Known rows, with every way that one mark hangs from another:
G[J S[H R]]: [  -5 -165  321  -55  144  166 -122  119  173  -10  121  239   33  393
  195  241  105  122 -105  131  -14 -220   87   62   84  227  222   68
 -191  208 -374   62 -109  -54  313 -531    2 -332  190 -256  109  -91
  125]
H[G[A J P[U[Z]]]]: [ -42 -145  577  -63  -84  -61  509  232   10  103  -98   89   27   47
  133   49 -104   -3 -144  148 -242   32  126   63  124  212  367 -224
  261  -36   19  201 -242  380 -299 -347  349   28   62 -215  -14 -194
  376]
J[K[Z[G[S] X]]]: [ -35   69   59  -52 -487  147 -117   90  -22 -136  235   76 -176  380
  227  166  -32  225 -206   81 -166 -209  187    0  161 -147  326  -88
  -48  -58 -201  314    2   94   98 -427 -380 -278  157 -105   93 -154
  -21]
K[J U[H] Z]: [-280 -194  -17   92 -131  160 -368 -302  446 -423  187 -244  -48  273
  132 -208 -223 -142  448  -26   41 -126  335 -154 -212  233  493 -216
 -278 -111 -217  283 -156   55  256   38 -259 -314   26 -324  -21 -687
  -46]
X[Z[G[S]]]: [  24  -27  135  -43   38  128  -12  128    5  270  187  -47  -59  221
  122  216 -101  230  -63   35   20 -246  168    4  229  -84  174  -34
  214  -77 -114 -122  183   77  145 -367 -135 -381   -3   76   72  255
 -154]
P[U[Z[X]]]: [  95 -229  290  207 -189  -89  214   27  146    0   76  134  222  165
   42 -178 -133   82  -77 -211 -164  -55   36  -30   92 -147  100 -184
   66 -185  -14 -126 -124  170   25  -88 -129  -74 -255   82 -125 -250
  -89]
S[H[G[P[A]]]]: [ 143 -201  188  -27  111   33   92   37  180  -12 -101  257  -10   -9
   71   62  -52  -20 -130  119 -140  -80   20  312  -95  490  174   37
  -50  -58 -138   13  -53 -177 -252 -160  123   -5   21    1  105  -31
  217]
S[R[U Z[H]]]: [ 110  -51  312  184  307   41  116 -117  324 -374  144   42  125  377
 -146  -88   75   75 -198   95   16 -496  109   23   20  442   25 -202
 -233 -109 -438  -52   13  -38  365 -228   -7 -168  -36 -245   11 -274
 -201]
U[H X Z]: [-125 -459  274  262 -188  523   78  -77  172 -133 -366  -21  265  -28
  191  -69   11 -158   -7 -106  104 -264  232  191 -128   20  169 -339
 -168 -127 -274   -7  -96  341  112 -192   68   36 -134 -220 -193 -451
 -167]
J[K[U[X]] Z[H[G[S]]]]: [ 151   83  351    3 -157  541  118  -54  -20 -272  105  -77 -151  401
 -136 -163  118   11 -258  202  -89 -417  244  139  -87  125  299 -154
 -312 -117 -522  194  -74  165   48 -358  -30 -258  -29 -233  -68 -397
  -17]
R[U[H[G[S]] X[Z]]]: [ -81 -294  405  131   97  425  103 -182  256  -43 -121 -243  132  100
  137  -62    9  -61  -50  213  -20 -379  299  131  -84  191  133 -311
 -234  -67 -395 -111  -89  248   90 -328  222   90  -29  -37   94 -181
  -65]
U[X[Z[G[A H]]]]: [  51 -134  317 -137 -110  169   61  244  -93   60 -129   20  -37   34
  135  155   39  -41 -282   16  -65 -423  172  155  110   20  303 -202
   92  -81 -194  -10   88  320  219 -254  106 -204 -110   26  -28  141
  -80]
R[U[H] Z[K X]]: [ 164  -96  408  158  -11  181  249  -79  292 -265  340 -140  202  345
   52 -153    9    9 -332   -3 -181 -515  226    9  -57   48  222 -245
  -46  -11 -572 -105  -52  262  278 -233    7 -110    1 -101   29 -470
 -279]
A[P U[H X Z]]: [  40 -499  167  256 -393  227  409 -105  449 -250 -326  104  281  152
  -33 -259 -151 -337   49  -32   74 -330  286  215 -321  201  -36 -253
 -345 -283   58 -203   -8  158  140    6  221   11  -86 -210 -581 -365
 -140]
K[J[Z] U]: [   5   80   21   25  138  271  -18 -128   93 -148  441 -114    2  196
 -192 -209  -70 -132  211 -102   36  -13  176 -235   -9   68  314  -40
 -204 -103 -170  129  -27   71  275  138 -160 -341   24 -177 -114 -566
   71]
S[H[G[A[U[Z]]]] P]: [  48 -132  329   18   30  137  320   67  249 -414 -308  230  -94  196
   96 -259   47 -108  -83   81 -183 -326  106  234   15  578   86    6
  -26 -131 -211 -155    1 -103  100 -398  312  -72 -130   -4 -143   45
  181]
P[A[G[J]] U[H X Z]]: [-145 -408  675   88 -192  434  291  -28   64   81   16  197  502  107
  -35 -108 -171 -164 -205 -202  -48 -386  -29  213 -205   -4  337 -487
 -105 -371  -49  232  -74  341 -289 -238 -107 -131   -2   59 -318 -483
  -90]
R[U[H Z[G[S] K X]]]: [  28 -128  321  247 -149  325  153   19  240 -194   80 -135  112  381
  155 -131  -57  196 -338  -19 -203 -402  222   -3  101   22  258 -230
  -47 -108 -299  -72   54  248  331 -571 -153 -194   42 -139  -30 -367
 -210]
U[Z[K[J]]]: [-167  -43  139   48  -74  122   97   30  -17  -77   30 -102   66   17
  179 -135    3  -31   19 -148   28 -126  101  -62  -22  -78  299  -34
  120 -138 -136   80 -165  314  209 -231  -93 -307  -22 -178 -156 -413
  -37]
S[R[U[Z]]]: [ -42  -92  214  262  163   81  132  -98  213 -303    5   36  202  193
  -35 -128  139   52  -32   41   76 -244   44  -35  151  307   11 -219
 -289 -132 -186  -31  -18   -5  305 -231  -67  -83  -21 -202  -18 -269
  -50]
X[Z[G[P]]]: [ 178  -58   52    5    0    9  163  181   -9  311  192   24 -105   95
   90  215 -242  136  -93    4   -6 -190  154   85  290   63  195 -102
  276  -81  -84 -164  230   68   36 -150 -124 -286  -21  -28   50  184
  -35]
P[A[K[J[Z] U[H]]]]: [  25 -128   67 -124 -160  238   80 -120  -72 -143  425   12  247  154
 -272 -143  -10  -55   98   -1  224 -237   51  125 -259  179  143  -53
 -333  -65 -205  317 -100   57 -111 -104 -194 -469  139 -111  -79 -494
 -130]
U[H[G[A[K] J S[P]]]]: [ -88 -172  412 -183 -198  300  214   35  110 -157 -209  -57  -66  321
  192   19  -60  -31   18  269  -93 -291  272  231  -73  283  134 -162
  -65  221 -234  187 -152  237 -157 -610  334 -155  226 -322   77 -133
  131]
X[Z[G[S[H R]] K[J]]]: [  42  -12  253  -77  116  114 -155  137  131   61  305  -47 -113  426
  250  134 -172  148  -86   10  -37 -572  223   89  143  155  401   27
   71   -8 -331  -84  110  109  411 -556 -283 -722  -14  -46  101   -2
 -163]
P[A[G[S] K[Z]]]: [-177  -88  230 -219 -427  137   54   39  -65  163  107  130  135  201
  -36   94  115  148    5   69  253 -172   18  173 -155    7  130   -3
 -197 -141   69  472   51 -224 -346 -328 -156 -328  357   -6  -42 -100
  -61]
J[K[U[H]] Z[X]]: [ 286   44  155  106 -360  502  108  -68   33 -349  434   22    5  470
 -108 -174   39  -27 -156   26 -132 -286  198   84  102  -19  246 -225
 -368   34 -456  109   25  141  103  -90 -286 -287   39 -190  -43 -516
 -120]
J[K[U] Z[G[P] H X]]: [ 528  171  115   97 -361  358  211  190    2 -193  469  152 -303  618
 -151  -49 -179  172 -513    8 -288 -366  219  126  248  156  359 -145
 -147  -82 -433   95  230   63  207 -251 -389 -441   58 -295  -51 -378
  -39]
P[U[Z[K X]]]: [ 117 -153  367  174 -247 -154  225   82  103  -26  114   46  184  210
  104 -236 -132   86 -170 -212 -199 -205   21    4   27 -194  190 -160
  135 -148  -83 -126 -145  250   52 -190 -159 -187 -279   86 -115 -274
 -139]
K[J[Z] U[H X]]: [   0 -176  159  117   34  570  -78 -192  214 -222  246 -159  103  211
  -87 -213 -142 -297  189 -109   59 -241  317  -57 -180  121  377 -242
 -393  -63 -349  128  -49  240  311   91 -103 -260  -35 -263 -149 -768
  -22]
J[Z[G[P[U] S] H]]: [ 391  -35  298   30  -65  172  196  279   27  179  200  180  -86  428
 -179   96 -255  383 -400  -23 -163 -322  103  134  148   32  197  -52
  269  -31  -71  -66  329  -38   38 -380 -174 -389    3 -179 -111 -153
 -115]
X[Z[H[G[S]] K]]: [  76  -41  352  -66  -20   60  -36   71  164   49  -29 -202 -251  310
  281  -40  -23  143 -137  137  -59 -436  197  263  -88  165  237  -19
  158  -12 -379 -138  -73  194   99 -447   85 -452  -86  -42  149  151
 -219]
H[G[J P[A U] S]]: [  54 -184  449 -153   20  -73  336  155    5  385  160  155  106  125
  172  247 -193   94 -128  146 -162   75   29  107  -69   53  300 -135
  263  -28  -16  214 -252  225 -419 -411  223  -92  204  -97  122  -64
  372]
X[Z[G[S] H K[J U]]]: [  77   74  180  -56   43  108 -181   88  155   12  323 -280 -296  514
  162  -33 -262  159 -128   19  -74 -542  270   -3   -6  131  456   12
  110 -109 -404  -80   74  191  465 -495 -252 -747  -60  -81   36  -14
 -245]
G[A S[R[U]]]: [ -74  -19  395  -43   39   68  -36  178   21 -173   15  -34  182  360
   78  171  260  210 -104  333  107 -220  -25  -78   75  211   34   -7
 -231  196 -131  145   25  -28  315 -588  175 -128  246  -12   92  159
   50]
Z[G[J P[U]] K X]: [ 408   63  343    5 -331 -205  328  439   23  270  457  164 -205  433
  243  110 -439  136 -592 -194 -491 -277  128   66  234 -122  488 -139
  349   50 -133   10   57  363  124 -359 -265 -375   26 -138   87 -206
  118]

Rows:
[ -11 -117  249 -202 -217   71   69  219   -2   15 -124   42  136  182
   88  237   65   70  -22  321   75  -67  -15  -43 -117  100  -48   93
  -99  160   84   22   87  -42  113 -379  336 -111  346   66 -114  294
  204]  G[A[P] S]
[ -16  -98  252  -38 -177  354   20   70   10  -92  296  120   -9  416
  202  105  133   85 -186  139 -119 -145  179  -80  126  -10  421   56
 -235   62 -609  132 -273  136  309 -567 -100 -316  171 -213  -10 -276
  181]  G[J[K[U[Z[X]]]] S[H]]
[-163 -193   75  176 -221   74 -260 -231  420 -414   22 -201   -5  256
   70 -209  -67  -14  274   49   50 -190  237  -41 -170  190  344 -251
 -223  -97 -210  149  -41  -82   89   -8 -180 -157  -83 -217    8 -399
 -166]  K[U[H] Z]
[  -5  -46   97  107 -374   23 -161  135  272  -89  149  150 -197  305
  236   71  -78  213 -173 -153 -197  -97  218    5  159  -12  336 -138
   58 -143  -14  196  136   17  196 -166 -339 -262   30  -79  138 -196
 -106]  K[Z[G X]]
[ -55  -61  262   32 -516  -16 -109  302  254 -105  147  124 -131  511
  262  123   56  308 -215  -13 -138 -133  237  -24  122  -57  372  -30
   57  -66   66  296  121   39  283 -447 -179 -320  117  -22   33  -35
 -158]  K[Z[G[A[U] S] X]]
[ 140 -109  199 -382 -269 -179  179  235   -5 -316 -362  156   -9   77
    0   69   49 -113 -191  228 -200 -253   -9  140  -79  277  107  -93
   23   82  122   -2   33   71   77 -145  420 -114  197 -146 -219  196
  191]  G[A[P] H]
[ -84  -62  533 -167  -69  -16  373   84  133  -99 -120   70   -8   97
   12  -54  -98 -144 -106  219 -303 -103  109   51  -71  316  184 -185
    2  -53   98  137 -175  291 -217 -241  387  -10  123  -69  -51  -81
  348]  H[G[A[P[U]] J]]
[ -14  -49  354  -42 -219  153  224  100    1  144  183   81  184  163
  -30 -104   72 -174 -216 -108  121 -362  -37  253 -230    1  207 -111
 -126 -331   59  185   85   85 -122  -79  -53 -242   54  244 -260   15
 -218]  P[A[G U[X[Z[K]]]]]
[  66 -206  257   52 -136  -47  416   11  177   -7   10  189  187  103
 -144 -101 -363  -53  -98  -52 -204 -226   66  -57   -2   95   67 -219
   49 -281  144 -189   55  134   -7 -114  -13 -169  -31  -67 -352 -215
  144]  A[P[U[Z[G[J]]]]]
[  82 -179  251   32  -45  311  -82  146   59  194  -52  -28 -108  193
  171  155  -75   86 -257    3   28 -418  217  165    4   31  191 -101
    3 -108 -337 -104  116  200  304 -349  -26 -275 -109   21   20  117
 -183]  U[X[Z[G[S] H]]]
[ -12   82  150 -107  -32  192  132  107 -149  128  343  -16 -134  166
   50  145 -115   91 -192   41 -103 -334  164   21  309  -33  304 -136
  177 -101 -260   12   66  310  105 -315 -222 -403   20  -55   27   42
  -72]  X[Z[G[J[K]]]]
[ 159   45  236  -92  -61  -17  239  301 -105  328  346  -54 -179  163
  198  186 -230  117 -274   -3 -101 -366  153   94  254  -20  421  -98
  407    5 -252  -90  122  315  112 -335 -136 -486   27 -133   66   58
  -20]  X[Z[G[J P] K]]
[-202   55  132 -148 -270  134   32   21 -158 -127  248   26 -101   88
  107   76   63   17 -104  110  -80 -124   87  -43   83  -78  348 -113
    5   16 -286  344 -214  286   13 -233 -160 -191  180 -263    4 -315
  117]  G[J[K[Z]]]
[-167 -207  296  248   89  327  253 -246  297 -314 -209 -170  166   55
   -7 -273   22   -8  -26  104 -113 -206  217   44    1  279  113 -320
 -140 -212 -184  -35 -117  196  -14 -278  127  135  -35 -201  -60 -434
  -60]  R[U[H[G] Z]]
